Each row has a class, written as a number after it.
[ 20  27  13  15 -14 -23  -8  21  46   5 -11 -13  -7  23  61 -65  28   3
 -16 -46  12  63 -37  23  36 -42  79  56  19 -78 -28 -15 -27  12] : 6
[ 46  39 -85  24 -24 -44 -18  56  13   9  38 -10   1 -23  37  24   8  11
  64 -52  -8  17  22  -4 -38  20 -68   9 -19  36 -27  43 -27  37] : 9
[-16 -43  16 -29  -3  37 -41  -5 -21 -29 -46   4  -1  22 -14   0 -10 -59
  10  15 -37 -48 -29   7  56  16  45  35 -56  30  39  28 -20 -33] : 8
[ 51  40 -31  -9 -22 -36  -3   9  13  21  13 -51  13  -8  18  29   8  35
  41 -70  17  46  -4 -15 -70 -20 -58   5  15  27 -40  33 -14  49] : 12
[  71   21   74   -5   12   -7   54 -106  -64   -5  -42  -30  -39   26
  -62  -57  -75   29  -29  -76   60    5   -7  -53  -81  -11   17   70
   35  -27  -25  -70  -38  -14] : 12
[ 39  22 -39   3 -17 -29 -16  28  18  21  11 -25   3 -12  53  32  18  33
  45 -45   6  45  -8 -32 -58 -10 -77 -12 -12  26 -47  20  -9  41] : 9
[ -7 -19   1 -27 -26  13  -8   1 -27 -32 -53   9  -1  19  -2  18  -6 -60
  23  12 -29 -61 -30 -27  43  22  60  32 -14  24  31   5 -16 -47] : 10
[-12 -27 -10 -17  -7   1 -14  11 -20  -9 -51  -1  16  34  15   9  -3 -42
  18  14 -28 -43 -52  -1  41  -4  54  18  -9  21   9  24  -1 -42] : 8
[ 56   3  93  -5   7   3  51 -85  -6   9 -65 -28 -29  50 -39 -15 -47  34
 -36 -68  33  32 -38 -30 -70 -25 -14  63  16 -61  -7 -39 -28 -19] : 0
[  7 -23  43 -12   1  11  11 -40 -68   0 -57  -9  37  21 -13 -64 -61 -24
  21 -25  20 -13 -47  -5  -1  40  52  12 -30  -3 -14   1 -31  33] : 5
[-13 -30   7  -3 -15  44 -16   1 -19 -34 -50  34   0  19   3  -1  -5 -27
  26   5 -15 -32  -2 -38  20  20  14   9 -10 -10   1  13   5  -3] : 10
[  74    3  100  -20  -13   -6   73 -103  -21   12  -57  -37  -31   13
  -50  -12  -61   22  -40  -64   34    9  -38  -29  -92   10  -13   82
  -12  -46   -9  -46  -43  -80] : 5
[-63 -30  33  -7  -3  14 -20   6   9 -23 -60  18 -27  40 -13  50  13 -54
 -18  25 -51 -30 -78   0  22  15  34  30 -47  15  42  12   1 -68] : 4
[-16 -12 -19   9 -25  22  -8  -7 -15   2 -75  39 -31  16 -16  70   9 -80
  39  -5 -32 -74 -42 -38 -13  23  11  62 -49  31  47  16   2 -77] : 9
[-27 -28  -2 -30 -36  20 -12   1 -17 -33 -62  35  -1   9   1  23  -3 -46
  40  23 -47 -54 -36 -12  31  28  67  47   3   7  30   3  17 -24] : 5
[ 18  29 -44  18 -13 -63 -30  31  32  -5  30 -28   0 -10  39  43  36   7
  59 -60 -38  41  23 -12 -65  12 -98  -3  22  63 -36  41 -33  41] : 8
[ 32  55  31  -3 -21  -3   9  17  37  32 -15 -21  17  16  69 -46  14 -16
  -5 -47  34  45 -26  31  45 -36  91  67 -20 -89   8  10 -41 -17] : 2
[ 17  -3  14   4  -7  14  -3 -14 -36  -9 -54   8   9  21 -10 -16 -19 -38
  26 -28  -8 -21 -10 -18 -20  40  38   9  11   9  -5   5 -29  10] : 10
[ 42  -4 104  24  18  30  39 -84  -4  -8 -63   7 -39  48 -29 -51 -33  27
 -48 -71  21  16 -24 -27 -66  -8   4  54   5 -69  15 -26 -24 -38] : 4
[  84   14   86   -9    9   10   72 -106  -45   10  -58  -46  -46   65
  -46  -52  -52   26  -39  -80   64    2  -28  -50  -70  -21   15   90
  -17  -68  -17  -65  -32  -12] : 12
[ 29  10  79   0  13  15  69 -97 -37  -6 -60 -13 -13  51 -64 -22 -78  41
 -43 -30  61  20 -52 -16 -62 -13  -6  63  -9 -70 -31 -38  -2 -50] : 0
[ 53   5  -7   1 -19  11 -18  -5 -22 -13 -27  18  25 -38   7 -79 -11  21
  33 -50  74   6 -17   6  -6  16  22   9  38 -28  17 -48  40 -68] : 11
[ 26   4 -32  21 -11  -8  -3  37  28 -21  22  -1 -13  33   9 -11   7  74
  46 -47  -3  55  39 -22 -47  -2 -79 -26  43 -13 -61  24 -11 108] : 3
[-29 -37  18 -16  -8  13 -16  -6 -34  -9 -51  27  17 -17 -19  -4 -18 -40
  28 -12  -2 -10 -47 -24  13  33  24   8 -22  28  30   1  -7 -41] : 11
[ -3  16   5 -18 -10  11 -15   9  -1   8 -20  -8  57 -23  50 -56  -6  10
  29 -19  39  34 -42   9  56  -9  26  12 -33 -57 -11   7  37 -12] : 11
[  76   23   79   11    3   13   50 -111  -21   -8  -22    8  -38    5
  -51  -65  -62   36  -52  -70   60   -9   22  -21  -81   14  -36   69
   28  -59    2  -47  -28  -89] : 8
[ 77  17  73  -5   8   0  52 -84 -32   6 -45 -20 -29  42 -25 -40 -36  18
 -40 -70  41  -8 -16 -18 -58  -6  32  82   0 -49   8 -40 -26 -54] : 12
[ 17  35 -28   5 -34 -53 -13  35  33   9  29 -25  19 -39  55  34  11   5
  53 -55 -16  49  -9 -24 -32   8 -72  -4  -5  28 -15  28 -23  20] : 6
[  32   31  -32   22   -5  -26    3   20   -1   15   16  -24    0   20
   21   21   -1   61   32  -47   20   39   12  -22  -77    2 -104  -17
    3   15  -59   38  -17   56] : 1
[ 77  36 -64  47 -25 -50 -34  39  32  30   3  -1 -11  -6  56  31  31  19
  54 -86 -23  33   5 -14 -61   9 -83  14  19  19 -26  33  -6  49] : 1
[ -9  28 -45 -11 -33 -46 -15  36  25 -13  29 -10 -13 -21  13  62  15  25
  26 -20 -21  43   3 -43 -30 -15 -80 -27  29  38 -25  19 -11  13] : 10
[  55   11   93    1   19    2   52  -93  -34   -9  -54  -37  -39   54
  -66  -34  -53   15  -56  -61   50    0  -51  -19  -44  -15   19   83
  -24  -40    8  -56  -13 -113] : 11
[  90   18  114    8   17   36   31 -101  -21   14  -49  -14  -33   54
  -27  -34  -51   33  -53  -69   56   28  -18  -22  -51  -23    7   84
  -23  -60  -12  -30  -23  -25] : 1
[ 24  22 -42  -7 -36 -34   0  49  25   7  19  -5 -17  -1  27  43   0  37
  26 -44 -19  44   8 -28 -50   4 -77   4 -11  12 -14  40  -6  35] : 5
[ 54  55 -61  15 -23 -61  16  22  17  20  36 -20  15 -16  43  34  18  12
  22 -36   0  16   6   9 -52  -6 -33  -2  29  34  -6   8   1  23] : 4
[ 70  52   9  11  -2  -5  34  -3  -5   6  15 -31  34  35  43 -71 -18  18
  -5 -34  69  52  18  47  18 -58  91  48  13 -65 -40 -13 -33  33] : 2
[ 86  15 -32   6 -28 -61   3  47  37  15 -12 -14 -10  21  60 -21  32  -3
  12 -61  -2  54 -70  10  42 -20  76  48  -1 -55   4 -26   3  -4] : 10
[ 12   7  12 -19 -22  20   8 -18 -37 -33 -59  15  20  27   8   0 -28 -37
  29   6 -17 -36 -15 -22  21   8  91  37  27  -4   1   0 -14 -14] : 10
[  6  25   6 -18 -20  11   1 -12 -34 -31  -2   5  52 -28   7 -73 -31  19
  37 -16  65  15 -12  33  13  18  18 -20  15 -20   4 -17  17 -60] : 2
[  90   20   87   13   12    3   51 -103  -33  -10  -38  -21  -45   39
  -49  -69  -47   29  -30  -91   51   16   14  -34  -81    4   -7   81
   23  -50  -26  -61  -49   -8] : 7
[ 72  10  94   0   0  -2  65 -91 -20   5 -54 -27 -44  37 -33 -13 -50  24
 -52 -57  37 -15 -19 -28 -89  -8 -10  79 -15 -48  25 -48 -23 -87] : 5
[  1   3  14   4 -13  18  -4   4  -1  -7 -35  13  18   0   8  -2  -3 -57
  40 -19 -39 -16   4   1  -3  40  49  14  12  14  21  21 -37  35] : 4
[ 71  16  86   1   2  -8  49 -78 -22  -9 -45 -10 -26  51 -48 -24 -69  47
 -31 -70  30  25 -34 -14 -69  -1  13  70  24 -58 -18 -30 -44 -20] : 7
[ 42  50 -36  10 -10 -16  36  -8 -15  -9  37 -22  19  -6 -13 -15 -26  63
  36 -44  38  75  58 -31 -91   2 -73 -22  65  21 -98  13 -35  73] : 0
[ 19  28 -32  24 -26 -52 -23  49  66  14  25 -30  -6  -8  44  59  51  30
  46 -39 -24  51   3 -19 -33 -32 -72 -16  39  15 -29  18 -34  16] : 3
[ 74  38  -1  12 -17 -22  10  19  -4   7  19 -31  33  35  28 -85 -19  16
  16 -58  50  77 -21  44  37 -23  97  47  -4 -59 -47   1 -55  58] : 5
[ 50  52 -18  23 -14  -6  26  31  19  27   1 -14  18  29  49 -62   7 -12
  17 -27  40  47  -4  38  50 -37 102  57  -3 -99 -41 -18 -39  21] : 9
[-44 -45 -24 -10 -18  28 -38  25  -9 -25 -67  26 -10   2 -14  41  18 -53
  39  19 -27 -39 -47 -23  15  -2  30  12 -11  32  27  10  35 -34] : 12
[  6  23  17   8  -7 -23   4  15  25  34  -3 -14  20 -22  49  42  10  26
  44 -25 -12  67   0 -29 -51  -2 -61 -23  17 -10 -35  12 -16  59] : 1
[ 43  27 -11  18 -20 -37   8  54  42  27 -35 -27  -3  42  46 -55  15  -5
  -1 -61  17  68 -69  44  16 -28  95  57 -16 -78 -13  10 -12  16] : 5
[  42   23  -30   14  -21  -45    5   10   42   13   -2  -34   -8    4
    9   36    9   58   38  -68   12   25   -5  -17 -107   -4 -114  -11
   38   21  -41   27    5   58] : 3
[ 46  55 -10  14 -21  -3   3  22  23   7  14  -5  29   2  63 -93   0   5
  26 -40  40  57  20  21  63 -43  90  43  42 -91 -53 -14 -47  43] : 9
[ 83  28  72  -5  14 -13  52 -80 -26  12 -44 -12 -47  40 -27 -50 -54  32
 -56 -74  38   6   2 -25 -76  -9  29  76  34 -45   2 -49 -17  11] : 7
[ 21 -18   7 -10  -6  22 -28  14   3 -10 -27   5  30 -27  60 -81   8  29
  43 -35  43  18 -25   4  -1  26 -20 -24 -27 -38  -2  -8  38   9] : 9
[ 80  26  85  29   0  23  47 -95 -11  -5 -29 -10 -62  61 -46  -4 -45  18
 -30 -86  10   6  27 -53 -79 -12 -32  90   8 -52  -8 -38 -51 -11] : 6
[  6  25   0 -24 -20  19 -15 -10  -9 -19  14  24  48 -76   9 -76 -11  16
  37 -23  48  21  27   9  27  30  10  -9  38 -14  20   0   3 -37] : 0
[ 33  32   6   9 -29   1  10  33  29  14  -7  -7  15  11  46 -20  22   0
  24  -6  28  59 -21  12  55 -54  89  39  15 -79  -4 -19 -51 -13] : 1
[  2  22 -12 -15 -31  -6   6  -2 -30 -43 -35  17   0  10   2  -6 -17 -67
  33   0 -12 -56  -3  15  25  28  76  56  16  23  36 -22  -6 -64] : 2
[ 66  29  10  33  -2 -11   5   9  37   3  -8  -6   3  47  51 -84  26   8
  -5 -47  30  39  -9  44  29 -43  95  48  45 -94  -2 -27 -15   4] : 8
[ 38  11  72  13  10  33  42 -76 -22  -9 -34  -7 -31  69 -55  20 -44  38
 -27 -19  35  11  -9 -31 -31 -28 -10  76  15 -73 -41 -45 -17 -44] : 0
[ 91  21   6   4 -28   4 -23  -4 -24  11  -5 -15  34 -39  24 -65 -16   1
  50 -68  81  16   4  -6 -11  33   4  -2  11 -26   2 -42 -22   8] : 10
[ 69  54   1  20  -9 -16   2  18  24  18  12 -32  16  20  44 -81  -1  14
  24 -54  43  50   6  31  52 -27  84  66  10 -88 -40 -12 -44  60] : 3
[ -1 -33  20  -8  -7  21 -23  -7  -8  -3 -76  -4 -15  22   3  49   0 -54
  12   1 -39 -37 -45 -37  16  -4  31  47 -33   4   0  10   4 -12] : 10
[  50   26  -56   23  -36  -69  -11   38   30   18    9  -33  -13   -4
   23   45   20   25   43  -77   -2   28  -45   -5  -85   28 -102   11
  -27   33  -19   31    1    5] : 5
[ 60  55 -19  37 -11  -1  -5  15  11   8   6 -15  21  38  44 -70  13 -12
  42 -41  31  39  10  25  53 -39  99  46  47 -72 -64 -29 -30  57] : 9
[ 26   3  75   3  13   2  35 -73  -8   3 -25 -10 -32  19 -33 -34 -41  24
 -52 -41  27  14 -38  -3 -18 -12  13  66 -12 -63 -14 -30 -21 -58] : 2
[ 29  47 -39  -3 -28 -57   2  37  19  -5  12 -21  -5 -11  26  33   7   7
  13 -52   8  24   4 -12 -65   9 -53  -1  14  49  -6  35 -16 -23] : 10
[ 43  25  -3  23 -12  -1  -6  38  32   7  -9  -9  -5  27  48 -29  25  -8
  20 -19  20  38  -3  13  47 -50  86  67  23 -86 -15 -26 -27 -18] : 8
[ 60 -16 111 -15  26   1  39 -79 -25   1 -69 -23 -37  35 -35 -43 -59  23
 -64 -71  31  15 -41 -30 -58   3   9  55 -16 -42   6 -32  -3 -54] : 10
[-24   4  21 -20 -21  -2  -6  -1 -10  -3 -36   3  50 -50  24 -41 -23  24
  44 -16  55  20 -51 -11   3  13  -5 -11  23 -46  -1 -30  31 -46] : 11
[-11 -15  15   0 -13   4 -46   3   0 -17 -11  11  30 -78  43 -88  15 -10
  44 -27  45   4 -20  16  26  53 -30 -26  -7 -30  13 -50  35 -46] : 2
[  -4   -9  -62  -11  -19  -30  -19   40   23    9   14   -2   -8   -2
   42   56   20   24   18   -8  -29   42  -18  -32  -28  -17 -112  -23
  -46   30  -28   40   19   35] : 8
[ 82  19  96  12  -3   8  41 -94 -28   3 -44 -15 -28  32 -39 -48 -61  11
 -20 -80  47  12 -11 -28 -33 -13  39  98  49 -79 -23 -80 -38 -41] : 6
[ 72  25 109   2   6   3  55 -92 -22  12 -32 -33 -32  17 -28 -45 -69   6
 -41 -84  27  13  18 -46 -58 -17  18  82  13 -45   7 -38 -84 -21] : 6
[ 42  10  98 -13  11   1  65 -98  -8  -6 -45  -8 -36  50 -42 -11 -56  49
 -53 -49  16  20  -9 -30 -82 -18 -18  54   9 -37  -3 -19 -29 -14] : 3
[ 37  35 -36  27 -10 -13   5  21  26   4 -21   1 -15  58  33 -20  33  -3
   4 -32  10  54 -27  17  23 -51  72  77  -2 -61 -24  -2  -7  34] : 0
[ 14 -13  13 -21 -23  18 -27  16 -16   8 -19 -11  31 -40  44 -58  -2  15
  35 -20  48  17 -20  -9  14  23 -21 -16 -40 -37   5 -20  11 -18] : 5
[  24  -10   15  -10  -15   20    1  -13  -27  -11   -9    8   51  -59
   20 -109  -20   30   53  -46   64   37   -7  -10    1   33    0  -30
   27  -41  -18  -29   17   -7] : 6
[-72 -44  21 -27 -27  37  -9  14   9 -25 -87  23 -25  22   0  34   4 -49
  19  29 -52 -53 -33 -34  13   7  24  35 -24 -13  40  17  15  -5] : 5
[ 63  39 -21  23 -11 -41   0  36  14  31 -17 -33   7  40  52 -50  29 -28
  20 -51  16  51 -35  37  45 -28  94  58   2 -45 -34 -14 -40  29] : 1
[ 34  26 -39  -3 -29 -41 -16  38  15   0  16 -11 -16 -14  40  38  20  19
  45 -49 -18  33  23 -52 -39   5 -62  -3  31  23 -23   6 -17  50] : 10
[ 18   5 -30   2 -24  -2 -13  -9 -20 -28  -9  18  17 -61 -18 -64  -2   4
  46 -42  51  -5  -3   4 -29  56 -45 -11  14   9  17 -39  37 -70] : 11
